Below are the code and all the weights of a small trained network. Each question names an input and a class and asks about switching units off, where a switched-off unit gives its printed mean instead of its output.

import numpy as np


def w(rows, s, z=0):
    codes = np.array(rows[::2]) - 128.0
    scale = np.full(codes.shape[1], s)
    scale[-1] = z or s
    return codes * scale


def norm(h):
    return h / np.sqrt((h * h).mean(-1, keepdims=True) + 1e-5)


def f(y):
    return y / 2 * (1 + np.tanh(0.7978845608 * (y + 0.044715 * y**3)))


def log_softmax(a):
    a = a - a.max(-1, keepdims=True)
    return a - np.log(np.exp(a).sum(-1, keepdims=True))


def net(x, mask):
    res = np.array(x, float).reshape(1, 3) / 4 @ E
    u = 0
    for l in range(2):
        y = f(norm(res) @ A[l][:, :-1].T + A[l][:, -1])
        res = res + np.where(mask[u : u + 10], y, B[l][:, -1]) @ B[l][:, :-1]
        u += 10
    return log_softmax(norm(res)[-1] @ U[:, :-1].T + U[:, -1])


A, B = {}, {}
E = w([
[59,169,253,132,195,86,126,160],'x0',
[60,124,99,121,157,173,101,69],'x1',
[79,14,139,214,128,147,193,163],'x2',
],0.0051)
A[0] = w([
[168,138,139,167,102,78,98,184,61],'L0N1',
[29,142,116,115,159,218,101,42,40],'L0N2',
[80,121,137,81,139,234,142,63,5],'L0N3',
[58,162,201,165,197,77,126,161,126],'L0N4',
[253,139,186,161,76,55,152,209,138],'L0N5',
[143,201,97,80,140,111,84,81,149],'L0N6',
[94,93,102,116,224,161,101,23,19],'L0N7',
[101,46,116,222,135,141,122,138,155],'L0N8',
[179,121,54,149,74,179,168,72,66],'L0N9',
[68,112,123,115,188,213,79,51,81],'L0N10',
],0.0045,0.0032)
B[0] = w([
[83,148,74,165,109,121,85,172,127],'L0N1',
[142,158,54,169,120,8,91,228,172],'L0N2',
[172,148,120,211,83,14,87,226,122],'L0N3',
[165,136,69,100,159,201,189,103,245],'L0N4',
[53,90,46,150,136,70,20,229,252],'L0N5',
[132,3,160,126,163,144,144,60,233],'L0N6',
[137,168,89,156,105,60,94,248,142],'L0N7',
[124,97,143,16,111,104,113,49,229],'L0N8',
[121,139,129,155,224,231,132,163,184],'L0N9',
[119,80,103,149,114,44,113,242,174],'L0N10',
],0.0044,0.0031)
A[1] = w([
[77,184,254,129,130,180,171,141,5],'L1N1',
[199,84,48,152,7,230,155,131,108],'L1N2',
[170,56,132,232,219,119,69,134,207],'L1N3',
[220,232,98,72,113,107,34,69,89],'L1N4',
[111,173,167,186,249,104,173,169,83],'L1N5',
[26,192,247,173,159,105,130,167,74],'L1N6',
[69,59,134,201,74,158,219,139,80],'L1N7',
[51,90,139,35,195,234,65,106,210],'L1N8',
[94,169,241,97,149,131,122,148,65],'L1N9',
[168,229,151,122,111,108,49,58,103],'L1N10',
],0.0047,0.0024)
B[1] = w([
[193,163,119,162,147,191,140,51,147],'L1N1',
[135,219,156,181,195,150,116,101,216],'L1N2',
[97,187,135,63,108,115,177,147,205],'L1N3',
[72,48,190,205,98,131,137,105,229],'L1N4',
[160,192,66,97,97,166,168,116,170],'L1N5',
[197,96,45,225,137,172,1,98,187],'L1N6',
[124,122,217,143,100,98,12,37,194],'L1N7',
[167,148,144,67,86,98,205,208,253],'L1N8',
[147,125,82,187,110,215,144,79,155],'L1N9',
[50,51,175,155,120,109,148,116,170],'L1N10',
],0.0059,0.004)
U = w([
[194,181,103,173,190,247,140,83,131],'0',
[105,41,240,123,107,120,123,51,134],'1',
[92,120,64,192,140,76,29,194,135],'2',
[136,173,113,17,117,78,215,185,135],'3',
[127,220,143,142,8,98,161,102,5],'4',
],0.016,0.025)

Each question gives the input, the list of numbers given to net, and the class t.
The units are the neurons (one row each of A and B). Each row of codes is followed by its name. A weight is (code - 128) times the scale printed after its matrix; where a second scale follows, it is the last column's (A, B and U).
mask holds one flag per neuron, layer by layer. A switched-off neuron (its flag False) gives its mean, the last column of its row in B, instead of its output. The means were averaged over made-up inputs and are rounded, as every weight is.
A unit's drop is (log p(t) with every unit on - log p(t) with that unit switched off) / (log p(t) with every unit on - log p(t) with every unit switched off).
most important unit: the unit with the biggest drop
k most important neurons: the k neurons with the biggest drops, biggest first
top k neurons in layer l: the k neurons of layer l with the biggest drops, biggest first
drop when u is switched off: that unit's drop, to one decimal
input [2,7,-7], class 1: 3 most important neurons : (L0N5; L1N4; L0N6)
input [-5,-7,-1], class 2: 3 most important neurons : (L0N5; L1N8; L0N4)
input [8,-7,-7], class 0: most important unit : L1N9
input [-3,-3,1], class 3: top 2 neurons in layer 0 : (L0N5; L0N9)
input [3,0,0], class 3: 2 most important neurons : (L0N4; L1N8)
input [4,7,6], class 2: 2 most important neurons : (L0N2; L0N6)
input [-7,-4,7], class 0: top 2 neurons in layer 0 : (L0N6; L0N9)
input [-6,-2,-7], class 1: 2 most important neurons : (L1N4; L0N4)
input [-3,1,-1], class 3: 4 most important neurons : (L0N9; L1N8; L1N6; L0N4)
input [3,4,-1], class 2: 3 most important neurons : (L1N8; L0N2; L0N7)
input [-2,5,-4], class 2: top 2 neurons in layer 0 : (L0N2; L0N10)
input [-3,1,2], class 3: 4 most important neurons : (L1N8; L0N9; L0N8; L1N6)
input [5,7,3], class 2: 3 most important neurons : (L1N6; L0N2; L0N10)
input [0,2,-4], class 1: top 2 neurons in layer 0 : (L0N5; L0N9)
input [-3,-2,1], class 3: 2 most important neurons : (L0N9; L1N8)
input [1,-8,-8], class 1: most important unit : L1N4
input [5,-5,-1], class 0: top 3 neurons in layer 0 : (L0N4; L0N2; L0N10)
input [1,2,2], class 3: top 2 neurons in layer 1 : (L1N6; L1N4)
input [7,0,7], class 0: top 2 neurons in layer 1 : (L1N1; L1N6)
input [7,-7,0], class 0: most important neuron : (L0N4)
input [0,0,-2], class 3: 2 most important neurons : (L0N6; L1N8)
input [-6,-7,-7], class 1: top 3 neurons in layer 1 : (L1N4; L1N10; L1N6)
input [-1,1,-2], class 3: drop when L0N6 is switched off : 1.9
input [3,5,2], class 2: drop when L1N4 is switched off : 0.0
input [4,5,-7], class 1: drop when L0N5 is switched off : 0.1
input [4,-2,3], class 0: drop when L0N6 is switched off : 0.3
input [-7,-6,-5], class 0: most important unit : L1N2
